The rows lie along a hidden order. The number after each row says roughly how far along it the row is, from 0 to 9. A new part has a new order.
[ 4  4  2  4  4  2  9  3 10  3  1  4  1  5  2  2  4  7  1  3  0  3 -4 10
  8 11 13  2  4  7  9 21] : 8
[  3   4 -12   7 -10  -4  13   6  13   2  -1  -8  -1  11   2   4   4   7
  -8 -18  -6   8 -30  19   9  15  15   5   8  13   6  37] : 8
[  6   2   5   4  13   0  -2   6  16   7  -1   6  -2   6   4   1   4   2
   1 -10   1   7  -8   9   8   9  -1   4   4   5   9  17] : 4
[ 5  3 12  3 16  3  7  3  8  3  1  7  0  3  2  1  4  2  6  5  4  2  9  7
  7  7  9  2  4  4 10 15] : 8
[ 5  2  9  3 18  5 -3  4 17  7  0  9  1  4  4  2  4  9  6  1  5  4  7  3
  7  5 -1  3  3  3 19 13] : 3
[ 7  5 12  4 15  1  2  3 13  4  1  6  0  3  1  1  3  6  2  4  5  4 -1  9
  6 14 12  2  4  6  9 21] : 9
[ 3  3  9  2  7  4  9  2  7  3  1  3  2  5  3  3  5  5  4  6  1  3  2  8
  6 11 10  2  5  5 12 20] : 7
[  5   1   0   5  10   2   3   6  14   7  -2   1   0   9   5   2   6  11
   6 -15   0   7  -6  11  10   7  -3   5   5   8  13  22] : 2
[ 1  2  3  3  6  5 10  5  9  4  0  3  3  8  6  3  5  9  0 -3  0  4 -2 10
  7  7  5  3  7  6 15 18] : 3
[  3   2 -12   7  -5  -3   7   9  13   3  -3  -9  -1  12   3   2   5   8
 -10 -26  -5   9 -33  19   9  13   4   6  10  13  13  36] : 4
[ 6  3  9  5 15  1  1  5 18  5  0  3 -1  4  2  1  1  2  2 -2  2  4 -4 10
  7 14  7  2  4  6  7 17] : 8
[  7   4   4   5  11  -2  -1   5  18   6   0   2  -3   6   2   0   1   2
  -2  -9   2   5 -12  10   9  13   8   3   5   8   9  20] : 9
[  3   2   0   5   2   3   7   6  14   6  -1  -2   0   8   4   2   6  10
   1 -13   0   6  -9  10   8   8   2   4   5   7  11  24] : 3
[  4   4   3   5   0   1  11   4  14   2   0   1   1   7   2   3   5   7
   0  -5  -3   4 -10  15   6   8  12   4   6   9   8  23] : 8
[  1   0 -12   6  -9   5  16  10  12   3  -3 -14   8  21  10   3  10  24
  -2 -29  -7  11 -29  22  11  12   0   9   9  12  14  30] : 0
[ 1  2  7  3  5  6 10  4  5  1  0  1  4  7  4  4  7  8  4  2  1  4 -2 10
  7  8  9  3  6  6  9 21] : 5
[  3   2   0   4   6   3   9   6  13   4   0  -1   1   9   3   3   6   8
  -1  -5  -1   4 -10  13   6   9   7   4   6   7  14  25] : 5
[ 5  3  9  3 17  5  2  4 16  6  1  8  0  4  3  1  3  4  8  6  4  2  8  5
  6 10  5  2  4  4 13 11] : 6
[ 3  3 12  2 13  7 10  2  3  1  2 10  3  1  3  2  6  8  8 13  3  3 12  7
  3  9 13  1  3  2  7 13] : 8
[  1   3  -2   4  -3   3  13   5  11   1   0  -4   2  11   4   4   7  10
  -2  -9  -4   6 -16  16   7   7   9   5   8   9  10  33] : 5
[  5   3   4   5  11   1   1   5  13   6  -1   2  -2  10   3   1   3   2
   0  -8   1   5 -11  10   8   9   4   3   5   6  11  22] : 6
[  1   2   0   4   3   3  13   4  10   2   0  -2   2   9   5   3   7  11
  -1  -8  -1   5 -12  14   8   9   9   3   7   9  11  29] : 5
[ 2  2  0  4 -4  6 13  6  8  3  0 -1  4 11  6  3  9 13  2 -8 -2  6 -9 14
  7  6  3  6  6  6 20 18] : 1
[  4   2  -4   6  -2   0   8   7  17   5  -2  -4  -1  11   3   2   4   6
  -5 -18  -3   9 -19  16   8  11   5   5   7  10  10  24] : 5
[  5   2  -2   6   0   0   4   6  16   6  -1  -2  -1   8   4   1   5   7
  -1 -15  -1   6 -17  16   8  11   2   5   6   9  13  25] : 4
[  4   2  -1   6   1  -1   7   7  16   5  -2  -2  -1  10   3   2   4   5
  -3 -16  -3   6 -19  15  10  11   3   5   6  10  10  27] : 5
[ 6  1 13  3 23  3 -5  6 22  9  0 11 -2  5  4  0  5  5  8 -1  6  3  7  3
  7  7 -2  2  3  3 18 10] : 4
[ 4  3 10  4 14  2  2  4 13  5  1  8  0  4  2  2  5  4  6  4  4  3  4  8
  7  8  8  2  3  4  8 16] : 6
[  5   1  -1   6  12   3   2   7  18   8  -2   5   0  10   5   1   6   7
   1 -18   2   7  -9   8  11   8  -5   4   6   6  16  14] : 1
[  4   3   4   5   9   2   4   7  16   4   0   0   0   7   3   2   5   5
   1  -7   0   5 -11  10   8   6   4   4   5   7   8  20] : 6
[ 11   4  66  -6  79  20 -26  -6  14  15   8  55   3 -18   1  -3   4  -8
  44  73  30 -13  97 -27   0  -3   0  -7 -11 -20  24 -50] : 6
[  1   2   1   4   1   4   9   6   8   3  -1   1   2   9   3   3   8   7
   0  -9  -3   5 -14  15   9   8   4   4   7   9  12  25] : 3
[  3   2   0   5   0   1  10   5  12   2   0  -1   1   9   3   3   5   6
  -2  -7  -3   5 -15  12   8  12   9   4   7   9   8  31] : 6
[ 1  2  5  3  6  7 10  3  9  3  0  4  3  8  4  3  6 10  4  1  1  4 -2 11
  8  8  7  3  4  6 16 13] : 4
